Below are the code and all the weights of a small trained network. Each question names an input and a class and asks about switching units off, where a switched-off unit gives its printed mean instead of its output.

import numpy as np


def w(rows, s, z=0):
    codes = np.array(rows[::2]) - 128.0
    scale = np.full(codes.shape[1], s)
    scale[-1] = z or s
    return codes * scale


def norm(h):
    return h / np.sqrt((h * h).mean(-1, keepdims=True) + 1e-5)


def f(y):
    return np.maximum(y, 0)


def log_softmax(a):
    a = a - a.max(-1, keepdims=True)
    return a - np.log(np.exp(a).sum(-1, keepdims=True))


def net(x, mask):
    res = np.array(x, float).reshape(1, 3) / 4 @ E
    u = 0
    for l in range(4):
        y = f(norm(res) @ A[l][:, :-1].T + A[l][:, -1])
        res = res + np.where(mask[u : u + 3], y, B[l][:, -1]) @ B[l][:, :-1]
        u += 3
    return log_softmax(norm(res)[-1] @ U[:, :-1].T + U[:, -1])


A, B = {}, {}
E = w([
[100,136,249,132],'x0',
[102,92,129,20],'x1',
[222,97,164,117],'x2',
],0.013)
A[0] = w([
[90,49,118,5,24],'0.n0',
[130,154,137,239,1],'0.n1',
[232,107,146,140,56],'0.n2',
],0.011,0.0093)
B[0] = w([
[180,144,123,8,254],'0.n0',
[206,231,134,143,181],'0.n1',
[236,148,148,74,210],'0.n2',
],0.012,0.0034)
A[1] = w([
[178,53,2,143,12],'1.n0',
[36,144,113,193,77],'1.n1',
[109,69,230,147,3],'1.n2',
],0.0098,0.0046)
B[1] = w([
[102,8,83,173,253],'1.n0',
[186,147,112,27,245],'1.n1',
[184,30,52,196,206],'1.n2',
],0.011,0.0025)
A[2] = w([
[152,138,118,188,48],'2.n0',
[4,187,88,134,2],'2.n1',
[98,141,223,160,176],'2.n2',
],0.018,0.0021)
B[2] = w([
[86,175,83,75,215],'2.n0',
[252,99,152,119,241],'2.n1',
[104,69,95,140,253],'2.n2',
],0.02,0.0051)
A[3] = w([
[181,129,163,81,89],'3.n0',
[150,194,107,250,182],'3.n1',
[142,137,75,102,253],'3.n2',
],0.017,0.0056)
B[3] = w([
[122,199,57,187,216],'3.n0',
[110,98,140,7,191],'3.n1',
[77,135,215,177,251],'3.n2',
],0.016,0.011)
U = w([
[77,163,125,32,201],'0',
[234,137,137,182,3],'1',
[50,4,95,171,83],'2',
[39,180,163,209,247],'3',
],0.02,0.0027)

Each question gives the input, the list of numbers given to net, and the class t.
The units are the neurons (one row each of A and B). Each row of codes is followed by its name. A weight is (code - 128) times the scale printed after its matrix; where a second scale follows, it is the last column's (A, B and U).
mask holds one flag per neuron, layer by layer. A switched-off neuron (its flag False) gives its mean, the last column of its row in B, instead of its output. The means were averaged over made-up inputs and are rounded, as every weight is.
A unit's drop is (log p(t) with every unit on - log p(t) with that unit switched off) / (log p(t) with every unit on - log p(t) with every unit switched off).
The circuit of an input: a set's keep is (log p(t) with only the set's units on - log p(t) with every unit switched off) / (log p(t) with every unit on - log p(t) with every unit switched off). Starting from all 12 units, units are removed one at a time, each time the one whose removal leaves the highest keep (on an exact tie, the one counted first), for as long as the keep stays at least 0.8.
circuit, biggest first: the units of the circuit, biggest drop first
unit that matters most: the unit with the biggest drop
top k neurons: the k neurons with the biggest drops, biggest first
drop of u: that unit's drop, to one decimal
input [3,2,2], class 3: circuit, biggest first	(3.n1; 2.n1)
input [-1,-8,-3], class 0: unit that matters most	3.n1
input [4,3,1], class 2: top 4 neurons	(1.n1; 0.n2; 2.n1; 3.n2)
input [-8,-5,5], class 2: circuit, biggest first	(1.n0; 2.n1)
input [8,7,3], class 2: circuit, biggest first	(2.n2; 1.n1; 3.n1)
input [1,7,-8], class 1: top 2 neurons	(2.n1; 3.n1)
input [8,0,6], class 2: top 4 neurons	(2.n2; 2.n1; 0.n0; 1.n1)
input [-2,-4,-5], class 1: top 2 neurons	(2.n1; 0.n2)
input [-2,-3,-1], class 3: top 2 neurons	(2.n0; 3.n2)
input [-2,-5,-5], class 0: top 2 neurons	(0.n1; 3.n1)
input [5,-7,-2], class 0: top 2 neurons	(3.n1; 0.n1)
input [-8,2,-8], class 1: top 4 neurons	(2.n1; 2.n2; 1.n2; 3.n1)
input [-3,-6,6], class 0: top 4 neurons	(3.n1; 2.n1; 0.n0; 2.n0)
input [-8,-1,1], class 2: circuit, biggest first	(1.n0)
input [5,7,8], class 1: top 2 neurons	(3.n1; 2.n0)
input [-8,-8,-7], class 0: top 2 neurons	(3.n1; 2.n2)
input [-8,0,6], class 2: top 3 neurons	(1.n0; 2.n1; 0.n0)
input [8,0,5], class 2: top 2 neurons	(2.n2; 2.n1)
input [-1,1,-5], class 1: drop of 2.n1	0.8
input [8,-4,-2], class 2: unit that matters most	2.n2
input [-2,-8,0], class 0: drop of 3.n1	0.4
input [-2,0,-5], class 1: drop of 2.n1	1.0
